Here is a tiny trained network, its code and every weight. The questions are about switching its units off for an input and a class, where a switched-off unit gives its printed mean instead of its output.

import numpy as np


def w(rows, s, z=0):
    codes = np.array(rows[::2]) - 128.0
    scale = np.full(codes.shape[1], s)
    scale[-1] = z or s
    return codes * scale


def norm(h):
    return h / np.sqrt((h * h).mean(-1, keepdims=True) + 1e-5)


def f(y):
    return np.maximum(y, 0)


def log_softmax(a):
    a = a - a.max(-1, keepdims=True)
    return a - np.log(np.exp(a).sum(-1, keepdims=True))


def net(x, mask):
    res = np.array(x, float).reshape(1, 8) / 4 @ E
    u = 0
    for l in range(2):
        y = f(norm(res) @ A[l][:, :-1].T + A[l][:, -1])
        res = res + np.where(mask[u : u + 4], y, B[l][:, -1]) @ B[l][:, :-1]
        u += 4
    return log_softmax(norm(res)[-1] @ U[:, :-1].T + U[:, -1])


A, B = {}, {}
E = w([
[134,131,130,132,128,122,131,124,132,131,128],'x0',
[132,124,127,127,116,123,126,115,127,129,129],'x1',
[152,64,106,250,145,165,110,76,156,126,64],'x2',
[135,133,136,131,128,128,120,137,131,128,126],'x3',
[176,55,160,122,219,110,112,115,70,117,212],'x4',
[129,132,126,128,132,124,128,122,123,124,128],'x5',
[163,141,47,58,91,100,172,201,175,71,119],'x6',
[119,124,126,125,131,128,124,122,129,124,127],'x7',
],0.014)
A[0] = w([
[144,117,161,224,191,140,107,136,132,85,109,6],'L0N0',
[111,142,195,37,150,28,109,205,23,115,212,79],'L0N1',
[69,241,219,137,78,87,138,123,61,254,100,178],'L0N2',
[148,98,148,156,160,96,79,128,70,213,200,4],'L0N3',
],0.0057,0.0033)
B[0] = w([
[95,81,53,106,134,168,97,87,53,231,90,167],'L0N0',
[171,170,144,118,121,141,224,70,161,102,187,254],'L0N1',
[19,144,136,79,152,156,127,196,61,238,7,242],'L0N2',
[149,218,175,179,124,121,53,82,65,126,254,172],'L0N3',
],0.0085,0.0074)
A[1] = w([
[90,113,168,235,168,214,142,61,98,120,89,60],'L1N0',
[84,145,233,130,112,183,157,147,39,111,143,2],'L1N1',
[188,140,162,214,66,98,110,118,225,69,124,27],'L1N2',
[254,4,68,191,203,105,89,134,155,34,136,21],'L1N3',
],0.009,0.0051)
B[1] = w([
[212,177,102,121,108,130,78,92,180,90,134,255],'L1N0',
[28,57,201,101,135,108,130,137,142,133,154,188],'L1N1',
[87,67,116,202,116,185,152,93,145,27,72,155],'L1N2',
[60,77,141,115,124,103,178,245,35,171,110,234],'L1N3',
],0.012,0.0073)
U = w([
[35,69,162,56,130,91,156,199,50,232,47,253],'0',
[102,138,243,69,182,130,131,46,102,185,225,65],'1',
[140,160,134,188,78,215,78,42,220,194,22,83],'2',
[209,42,125,198,181,138,43,55,78,150,174,79],'3',
[136,212,65,5,37,91,185,192,225,87,64,72],'4',
[227,67,72,36,178,87,245,158,172,71,217,145],'5',
[86,50,55,172,46,171,207,178,214,53,27,84],'6',
],0.012,0.0063)

Each question gives the input, the list of numbers given to net, and the class t.
The units are the neurons (one row each of A and B). Each row of codes is followed by its name. A weight is (code - 128) times the scale printed after its matrix; where a second scale follows, it is the last column's (A, B and U).
mask holds one flag per neuron, layer by layer. A switched-off neuron (its flag False) gives its mean, the last column of its row in B, instead of its output. The means were averaged over made-up inputs and are rounded, as every weight is.
A unit's drop is (log p(t) with every unit on - log p(t) with that unit switched off) / (log p(t) with every unit on - log p(t) with every unit switched off).
The circuit of an input: a set's keep is (log p(t) with only the set's units on - log p(t) with every unit switched off) / (log p(t) with every unit on - log p(t) with every unit switched off). Starting from all 8 units, units are removed one at a time, each time the one whose removal leaves the highest keep (on an exact tie, the one counted first), for as long as the keep stays at least 0.8.
units of the circuit, in order: the units of the circuit, biggest drop first
top k neurons: the k neurons with the biggest drops, biggest first
top k neurons in layer l: the k neurons of layer l with the biggest drops, biggest first
drop of u: that unit's drop, to one decimal
input [-4,4,2,2,0,-1,6,3], class 6: units of the circuit, in order : [L1N2 L0N2]
input [3,-1,-8,-3,1,-5,6,-1], class 5: units of the circuit, in order : [L0N2 L0N1]
input [-6,-4,1,3,-1,2,-3,2], class 2: units of the circuit, in order : [L1N0]
input [-6,0,2,0,-4,1,7,-8], class 6: units of the circuit, in order : [L0N2 L1N2]
input [6,1,-5,-6,-8,7,0,-2], class 0: top 3 neurons : [L0N2 L1N0 L0N1]
input [4,-5,-5,4,3,-6,-1,1], class 1: top 2 neurons in layer 0 : [L0N1 L0N3]
input [-8,-8,1,-7,2,0,6,-2], class 0: top 2 neurons : [L1N3 L0N2]
input [-5,8,1,8,-8,-8,5,-2], class 6: top 2 neurons in layer 1 : [L1N2 L1N0]
input [-4,5,-3,-7,1,-8,0,8], class 1: top 2 neurons in layer 1 : [L1N0 L1N3]
input [1,3,0,-2,-8,-3,-7,-7], class 0: top 3 neurons : [L0N2 L0N1 L1N1]
input [2,-7,1,4,5,6,2,-3], class 0: top 2 neurons : [L1N3 L1N0]
input [1,-8,-7,-3,-7,7,0,-7], class 0: drop of L0N2 : 1.3
input [-5,-3,5,-7,7,4,4,8], class 0: drop of L1N3 : 1.4
input [8,3,-5,3,-6,2,-1,2], class 0: drop of L0N2 : 1.0
input [-2,-7,2,2,6,-4,6,5], class 0: top neuron : [L1N3]
